[ -32  108  104 -142  177  270  125    5   95  -46 -140  -78 -100  -89
   81   52  -95  -57   58 -176 -290  -96   66  -34  -32    5  -39   11
 -141    7   -1  232   19   59]
1
[-722   77  280  -13  -92  188  -86  -19 -118  307  313 -210  366  200
  294 -179  200 -105   99   96  171 -245 -232  386  -82   50  -21 -139
  176 -110  202 -237 -327   -7]
7
[-263  220  123  106  139  -41   30   58   61  -21  158  -17  173  -93
   55  241  -20  182   14   14 -303 -232  -38  165  138 -254  -83 -153
  107   20  140  -23  -72  -46]
6
[-277  173  -51 -194 -139  100 -285 -328 -146  621  147   33  259  230
  283  -62  -21   95 -246  162  413 -392 -269  101  162  399   61  -71
  -25  310   39  -82  376 -356]
2
[-186 -168  153  -74  -55  288   -2 -414 -595  265  332  -98   -8  316
  337  -89  262 -160   49   65  201  -34   26  333  176  469   54   24
  -60   96  -89  -33  117 -268]
7
[-253 -162 -162 -135  301  311   92 -186 -255   63  193  -24 -456  314
   73 -239  -47 -305 -271  -45  -64  166   51 -256 -240  278   70  450
 -171    1 -204  256  -97 -162]
1
[ -70  257   97   66   70   93   -8  186  172  108   84   68  149  -23
  -71  218  -74  233 -107   87 -371 -204 -105   97   74 -282 -167 -193
  104  104   95  162 -162 -104]
7
[ 151  -23  -65  146 -107   58 -218 -375  250 -413  177   55  343  -34
   38  164  113  -64  347   37 -118 -102  -98  459 -176  280 -219 -138
 -353  193 -269  183  323  206]
6
[ -77 -291  238  -35  112  -54  592 -200   29 -180 -319  579    9  178
  183 -591 -404 -278 -158 -150 -390  163  437  118  184  349  196 -213
  188 -152  154 -105  475  256]
0
[ 291 -216   48  113  267 -258  -12 -260  135 -449 -142  217  335 -234
  -73  181  -63  -43   19  159 -262   24   51  294  212 -229 -423  192
   10   49 -349  235   94  131]
3
[-107   -9   12 -116  169  178   86   65  129 -207   64 -231 -151  -65
   69   45   -7  -47   98 -212 -249   70   72  -86  -57   74  -69  182
  -47   59   75  205   53  -52]
6
[-313  247  156   44  137  -39  106   17   41  -14  -26  108  254  -95
  -43   37   -6   75    7  -47 -398 -281 -112  195   97 -141  -42 -217
  171  -46   -6  -28 -138   49]
2
[ 279  172 -180  141 -107 -131  -48 -271 -250  403  153 -156 -171   36
  330  357   30 -290 -169  272    8 -123  -35   14  201 -156  117    5
 -273  -15 -108  -16   50 -156]
0
[ 116 -144 -302  -48   61   17  -82  -67  280    9 -215   47   22  159
 -177   49  -99  -93 -114   11   53   -9 -261  112   37  313 -140  -22
 -462  368 -285  237  102  143]
3
[-188  -21  236 -376  213  383  331 -309   99  -79   57  226  556 -279
   51 -482  331 -602  -43   32 -566  135  -96  123  392 -240 -172  -92
 -455  230  -53  288 -544  -64]
0
[ -23  -15   73  -75  121  176   61   13   67  -51 -139  -12  117   63
   92   83  -71  -84  124 -172 -132  -45   83  -23   27  163 -139    8
  -32  208   -4  115  114   97]
7
[ 329   11   60 -208   71  261   -5   45  110  -10  -44 -142  -55 -110
   51  180  148  -27  104 -102 -218  -22   39  -65  -68   17 -144  116
 -248   82  152  312  112 -119]
1
[ -72   43  206 -289   21  307   24  -37  172  -52 -133   23  146  -37
   -1   59  -20   65   69 -234 -276  -50   27   51  107  231 -159  -18
 -101   95  140  171   62 -126]
2
[ -48  267   -8  107  173    3 -110  104   31  -83  106   29   -4 -144
   93  155  -45  165   50   13 -308 -180  -27  113  -22 -238 -134 -103
  109  -57  -42  152  -71  -41]
1
[-134  -50  253  -82  188  240  330 -272 -202  -62  286  -29    9  198
  170  -46  162 -160  -50   65 -482  124  127  206   84  311  136  126
   -6   47  174   37  229 -110]
5
[-263 -167  234  223 -407  312  180   24  309  196 -173  511  570  548
 -524  -48  -44  245 -295   28  327  108  118   58   -6  -79 -209 -899
  -12 -105  211 -274 -112  113]
1
[-426  -96  228   47 -176  369   14    0  127   77  355 -268 -151 -102
  -21 -170  278  -73   74  -24  -71 -164 -183  109   74  106  138  -34
    9  -14  264  -78 -246  -74]
4
[  38   38 -101 -130  219  214   57  -76  158  -87  -92 -131  -18  -51
   34   -7    1 -114  -13 -113 -230   -4  -62   63  -51   22 -253   55
 -218   13  -20  322   90   69]
3
[ -57  105 -137   55  333 -424 -101   -3  138 -167  -68  212   45 -107
  240  154 -312   51 -171 -118  -21   34   60 -281  145  123   17  119
 -103  268  -76   57   -8  -55]
7
[ -94  251  142   85   23   84 -100  106   86    9   79  113  239  -83
   59  170   38  194  -40  -35 -467 -187  -19  191   -1  -74 -149 -220
   90   54   62   51  -82  -79]
4
[  45   44  -17  -53  188  184   15  -37   23   19 -122 -154  -18  -73
  102   59   51   74  105  -79  -52 -120    7  -11 -100    9  -75  122
 -214  196   47  139  110   53]
6
[-153   93  -34 -275  -63  376   -2   15  102   28 -106 -150 -114    3
   18  -97  134   99  141 -197 -285  -29  -21   43 -213   60 -154   11
 -253   42  -26  199  133   34]
3
[ -40 -293  -38   67   76  112  496 -143  405 -318  -76  209 -106  256
 -340 -308 -426 -163 -123 -103 -495  412  149   35  178  -17  -59 -195
  154 -711  -91   62  380  -20]
0
[ -92  -38 -111 -152  193  191   67  -25   83  -63 -154  -71 -232  -46
   -8 -231   -9 -148   77 -250 -247   77  -46  -26  -24   63   34  124
 -213  -64  -56  153  -18   67]
4
[-195   24  356 -250 -288  402   -4 -532 -131  531  235 -284  425  353
  150   74  540  -37   76  -47 -158 -342  -21  317  231   68   75  -89
 -112   46  231 -185   76 -212]
3
[-442  280  131   86  167   73   95   10  101   50  -19  -76  133  -31
  112   82  125  144  -34  -32 -452 -218  -64  197   67 -262  -87 -142
    2   22   92    5 -267   68]
2
[-109  203 -199   87  348 -201  125 -197  335 -480   73  113  170   27
   54  -34 -404 -193 -291 -115 -376  101  -17  110  143   11 -112 -137
 -273  189   34  313 -162    9]
5
[ -37    2  184   70  -17 -183  389 -311   75 -366  513   10  145   21
  -58  497  -43 -215 -308  213   71  422  261 -274  141   18   30  -50
   27 -538  485 -151  375 -107]
1
[ -51  -51   16 -143  148  280  200  -85  118   48 -152 -162  -74   57
  -20  -38   67  -91   99 -252 -265   32   25  -24   -2  -53  -12   20
 -227 -102  113   99  118    4]
6
[-108 -224  170  221  -63 -322  538 -356   25  244  -29  225  109  119
 -147   78  -62 -752 -455  109  223  190  100   19  194 -444 -164 -325
  214 -453  213 -173  -78 -113]
0
[ 241 -417  -27  281   89 -213  135  180  603 -157 -318  422  118   25
 -419  417 -209 -223 -237  192  -15  639  -15   15  536 -716 -131 -214
   18 -342  322 -184   40  379]
6
[ 114  151 -192  161  123 -165  123 -137  -20  297 -114  -53   78   75
   11  104 -210  -76 -507  176  103 -230 -255   12  227 -112  145 -212
 -221  158  -55  133   24  -91]
2
[  13 -302    9 -301  -55  259 -359 -153   38  -33   54   78 -109 -326
  -81 -255  331 -151   17  129   77   53 -213  -19  237  304 -180  457
 -349  181  -91  177 -514 -152]
1
[-346 -240 -163  111   52 -172  193 -435  244  -90 -275 -156  169  214
   23 -164   17  -93  -79   23  220   79  -74  393  -17  -36 -378 -112
 -327 -113 -171   47  320  150]
5
[ 803 -247  400  154 -160 -366 -187  126    5 -183 -168  676  318 -252
 -140  881 -136  258  -46  171  -96  228  341 -161   26  -72 -162   44
  171  360 -404   37  457 -188]
0
[-113  -74  -24  273   75 -116  103  -96  192 -314 -155 -131  378 -136
  -97  207   61 -171  -21   53 -340   20 -225  449  212  258 -435 -160
  131   71   -7  -58  306   86]
5
[ -84  185   10 -230 -166  172   73 -303 -336  308  155  -12  220  430
  332 -625  222 -106 -184 -121   43 -223  192  170 -154  396  199 -243
 -132  253  156   78 -131 -125]
4
[-218  408  -27   47 -185 -163  -79 -337 -183  310  -14   51  243   57
  212  375 -307   49 -128   22  261 -256 -130   53  -46  665  -28 -390
  -58    9 -208 -264  484 -421]
1
[  27  281 -260  217   19 -235  122   58  385 -185  -58   65  114  -51
 -146 -147 -274   26  -95 -200 -115 -338 -160   26   27    9   12 -544
  -60  -16  229  109   39   89]
2
[  -1    5   81 -220  240  210   66 -118  149   52 -155  -73   44  -86
   26  118   93  -37  141  -77 -174  -73  -15  -56   10 -113 -101  170
 -229  -54  -20  167  178   91]
1
[-280  122  168   70  163   52   32  122  130   11   12   70  188  -22
  -12   45   30  165    6  -38 -434 -141   -2  144   47 -190 -195  -30
  235  129  103  -33 -179  -92]
0
[-185  226  -17  194   73 -393   23 -219  144 -169   35  -89  164 -410
  197   70 -118 -155 -206   62  192  -64 -127   17  -13  143  -73 -127
  -25   20  -38  -25   39  -81]
4
[ 545  202 -116   71 -131 -183   40 -353  -35  567  -72    4   90    2
   28  411  -81 -334 -303  266  205 -237 -143 -150   81   28  153 -165
 -237 -136 -139   -3  318  -60]
0
[ -87  184  -17  -15  132  115  -84  184   56   69  126  -18  -70 -148
   86   19   84  110  -49   22 -422 -128 -143   73  -40 -184 -109  -26
   -7   64  -40  213 -163 -108]
3
[-389   64  -12   33    7  142   74 -479 -337  373  246  114  -40  241
  196 -305   61 -430  -81  -32  194 -196   94 -353  -85  101  331   71
   14  -66  -18 -315   -2   22]
5
[-135 -112 -247  176  216 -140  195 -285   82  -29 -520 -113  -23  177
   -9 -232 -210 -307 -236 -229  -12  134 -103  200  159  303   10 -115
 -195  131 -326  -16  -57  143]
0
[-347  -74 -100   51   91 -312 -291 -136  166 -303 -210  358  524  -38
   14  118  -91 -154  115   69 -206  -53 -135  259  140  306 -455  163
 -163  518 -448 -123 -221  135]
5
[-122  286  153   33   90  118  -51   80   42   95   56  159  158 -174
   74  212  118  163   39   50 -462 -251  -59  159  -66 -114 -111 -178
  -49   78  -99  107  -25   69]
4
[-585 -438  631 -503  210   23  345 -284 -138  162  -93  369  423 -130
  119   71   88 -229  -25   16  346   85   68  176  487  389 -316  187
  -42   95  576 -295  307 -242]
4
[-236  250  259   88   81   43   16   18  -24   52    4   44  322  -57
  136  225    9  133   91   14 -314 -308   44  292    4 -244 -163 -189
  113    5   53  -58  -98   79]
4
[-163  244  -23   40  169   62   33   99  177  -74    9   30  147  -82
  -36   78    6  156  -71   16 -524 -119 -105  158  163 -306 -116 -206
  -39  -72   41  122 -118   44]
1
[ 560 -398   -5  212 -376 -205  103  176  -74  249 -265  509  -44  242
 -272  148   51  -59 -264  401  497  495  135  127 -363 -348 -238 -282
   26   63  -80    9  360 -103]
4
[ -62  -22   44  210  172 -347  -57 -488   49 -205 -176  316   78 -104
   71  202 -252  106   35  -47  -84 -130   64  326  539  195  117 -112
 -121  -33 -193 -214  158  267]
0
[  57   37    6 -182  123  272 -125  -17   88 -224  -61    4   72  -39
  112  -30   17  122  101 -175 -323   46   50   89    8  148 -125   70
 -213  167   31  236   77  -40]
1
[  97   43  -47  255  208 -231   16 -244  132 -413 -180  180   41 -146
 -179  612 -267   72  141  -69 -197  -32    9  306  113  -45 -295  -83
 -166   83 -231   65  311  181]
0
[ 521  -76 -185  176   74 -310  -58 -151   66 -413 -161  214  -69 -319
  -75  465 -364 -267  146  -82   64  -61  -33   46  -83  112 -200  -48
 -378  149 -461  297  320  102]
0
[-130  109   -5 -142   70  305   10   36  106  -33 -122  -76 -120  -65
  -23 -122  -14   39  128 -256 -169 -144   19  -55 -222   -9 -134    1
  -83   60   33  171  -22  100]
3
[ 229  112  -28  -44   22 -305  312 -165 -178  259  -85  530  162  199
   -1  507  -83 -254 -116   32   78  -80  293 -175  460  205  166 -501
 -160 -431  247 -289  560  612]
0
[-266  306   61   19  102  158   61   65  177   75    4   19  287   40
   37   42   84  166   13  -52 -464 -191  -49  135  103 -154 -107 -353
   -6  -80  101    1  -67   40]
1
[ 518 -114  158  128  -11  -48  144   52   -7 -147 -133  607  552  -82
 -415  -34 -183 -124 -244  369  -32  213 -155  307 -112  -15 -123 -447
  198 -101 -348  157  188  136]
3
[ 199 -234    4   16  271 -157 -107 -270  165 -286   79   -3 -228 -144
  102  412  114    2  -82   48 -167  -82   -2  232 -222  192 -404  449
 -429  201 -155  516  118   18]
3
[ 567  -83 -343  113   64 -267  114   -5  341  377 -288  362 -594   45
 -127 -101   25 -226 -461  193 -215  234  -95 -361 -166  -20  359    3
 -599   97 -358  319 -103  114]
5
[ -53  -49   -9 -175  155  185   67  -91  119   22  -44 -149 -116   51
   35  -89  108  -18   73 -128 -160  -33   23    6   19    8 -116  148
 -223   -3  127  186   21    5]
5
[ 383 -193  -85 -123   55 -117 -144 -200  315 -289  -81  231   65  -31
  -82   77   45  143 -173   -9 -361  123  -52  209  121  281 -149  194
 -500  422   82  297   55 -129]
3
